Below is a small trained network, with its code and all its weights. Each question gives an input and a class and asks what happens when units are switched off, that is, made to give their printed mean instead of their output.

import numpy as np


def w(rows, s, z=0):
    codes = np.array(rows[::2]) - 128.0
    scale = np.full(codes.shape[1], s)
    scale[-1] = z or s
    return codes * scale


def f(y):
    return np.maximum(y, 0)


def log_softmax(a):
    a = a - a.max(-1, keepdims=True)
    return a - np.log(np.exp(a).sum(-1, keepdims=True))


def net(x, mask):
    res = np.array(x, float).reshape(1, 5) / 4 @ E
    y = f(res @ A[0][:, :-1].T + A[0][:, -1])
    res = res + np.where(mask, y, B[0][:, -1]) @ B[0][:, :-1]
    return log_softmax(res[-1] @ U[:, :-1].T + U[:, -1])


A, B = {}, {}
E = w([
[210,135,103,83,80,62,31,245,96,102,63],'x0',
[118,123,127,126,120,120,138,132,134,124,122],'x1',
[85,115,121,147,254,38,52,118,219,67,133],'x2',
[195,152,163,193,19,107,61,76,207,135,213],'x3',
[68,171,128,165,95,46,86,28,22,136,49],'x4',
],0.0076)
A[0] = w([
[137,119,130,117,138,173,157,177,174,119,142,56],'neuron 0',
[157,106,120,144,62,193,156,117,75,144,116,97],'neuron 1',
[167,128,131,105,38,209,178,124,64,147,128,147],'neuron 2',
[89,134,122,131,92,67,84,30,36,130,79,12],'neuron 3',
[83,121,135,157,155,191,219,8,161,134,173,31],'neuron 4',
[114,106,124,138,242,44,62,92,227,117,117,133],'neuron 5',
[188,124,128,121,93,87,62,233,89,120,95,14],'neuron 6',
[98,125,128,77,239,146,199,170,50,130,76,60],'neuron 7',
[166,128,141,131,83,107,106,79,167,119,168,119],'neuron 8',
[147,129,122,110,129,183,149,222,204,126,155,13],'neuron 9',
[169,138,134,146,24,113,81,50,220,139,181,2],'neuron 10',
[149,110,122,105,137,163,151,148,177,139,149,27],'neuron 11',
],0.013,0.0018)
B[0] = w([
[171,132,140,164,135,109,152,68,111,133,136,172],'neuron 0',
[82,191,144,131,126,111,164,175,143,116,179,186],'neuron 1',
[70,197,137,91,142,148,182,186,153,104,198,211],'neuron 2',
[237,109,156,168,145,116,191,15,132,139,166,217],'neuron 3',
[184,128,111,15,88,73,24,137,155,134,77,228],'neuron 4',
[79,224,141,87,96,153,210,196,133,125,209,250],'neuron 5',
[141,121,114,23,103,98,38,122,169,143,88,216],'neuron 6',
[64,48,103,229,140,177,78,180,110,122,76,219],'neuron 7',
[83,77,107,154,153,146,126,148,100,111,92,184],'neuron 8',
[183,124,148,164,125,101,161,5,103,137,131,196],'neuron 9',
[73,58,100,208,169,177,105,176,93,132,63,225],'neuron 10',
[178,125,147,148,136,109,156,82,112,132,140,166],'neuron 11',
],0.013,0.019)
U = w([
[42,212,167,99,115,158,207,188,147,89,223,232],'0',
[51,51,96,228,166,196,93,156,73,109,51,132],'1',
[154,124,117,4,75,62,15,115,180,142,71,142],'2',
[208,115,199,192,144,99,200,2,94,137,161,3],'3',
],0.0075,0.0012)

Each question gives the input, the list of numbers given to net, and the class t.
The units are the neurons (one row each of A and B). Each row of codes is followed by its name. A weight is (code - 128) times the scale printed after its matrix; where a second scale follows, it is the last column's (A, B and U).
mask holds one flag per neuron, in row order. A switched-off neuron (its flag False) gives its mean, the last column of its row in B, instead of its output. The means were averaged over made-up inputs and are rounded, as every weight is.
A unit's drop is (log p(t) with every unit on - log p(t) with that unit switched off) / (log p(t) with every unit on - log p(t) with every unit switched off).
unit that matters most: the unit with the biggest drop
k most important neurons: the k neurons with the biggest drops, biggest first
drop when u is switched off: that unit's drop, to one decimal
input [2,-1,8,7,0], class 0: unit that matters most	neuron 5
input [-4,-4,3,4,-1], class 1: 4 most important neurons	[neuron 10; neuron 6; neuron 2; neuron 8]
input [4,0,4,0,0], class 0: 2 most important neurons	[neuron 4; neuron 5]
input [0,-4,4,-7,8], class 3: 3 most important neurons	[neuron 3; neuron 10; neuron 8]
input [8,-6,-8,-3,0], class 0: 2 most important neurons	[neuron 2; neuron 4]
input [-5,0,-5,1,-8], class 3: 2 most important neurons	[neuron 9; neuron 5]
input [-3,-8,8,-8,8], class 0: 4 most important neurons	[neuron 5; neuron 10; neuron 9; neuron 8]
input [-7,7,-6,-8,-2], class 1: 3 most important neurons	[neuron 7; neuron 5; neuron 6]
input [-8,-3,6,6,-8], class 2: 2 most important neurons	[neuron 4; neuron 3]
input [2,-5,4,0,3], class 0: 2 most important neurons	[neuron 4; neuron 5]
input [-5,-7,-5,-5,7], class 3: 4 most important neurons	[neuron 3; neuron 5; neuron 10; neuron 6]
input [-4,5,-1,3,-5], class 3: 3 most important neurons	[neuron 6; neuron 9; neuron 7]
input [-4,6,-2,1,-4], class 2: drop when neuron 5 is switched off	0.4
input [-3,2,-2,-1,-5], class 3: unit that matters most	neuron 6
input [6,3,8,1,-4], class 0: drop when neuron 4 is switched off	0.4
input [3,-2,8,2,3], class 0: drop when neuron 5 is switched off	0.5
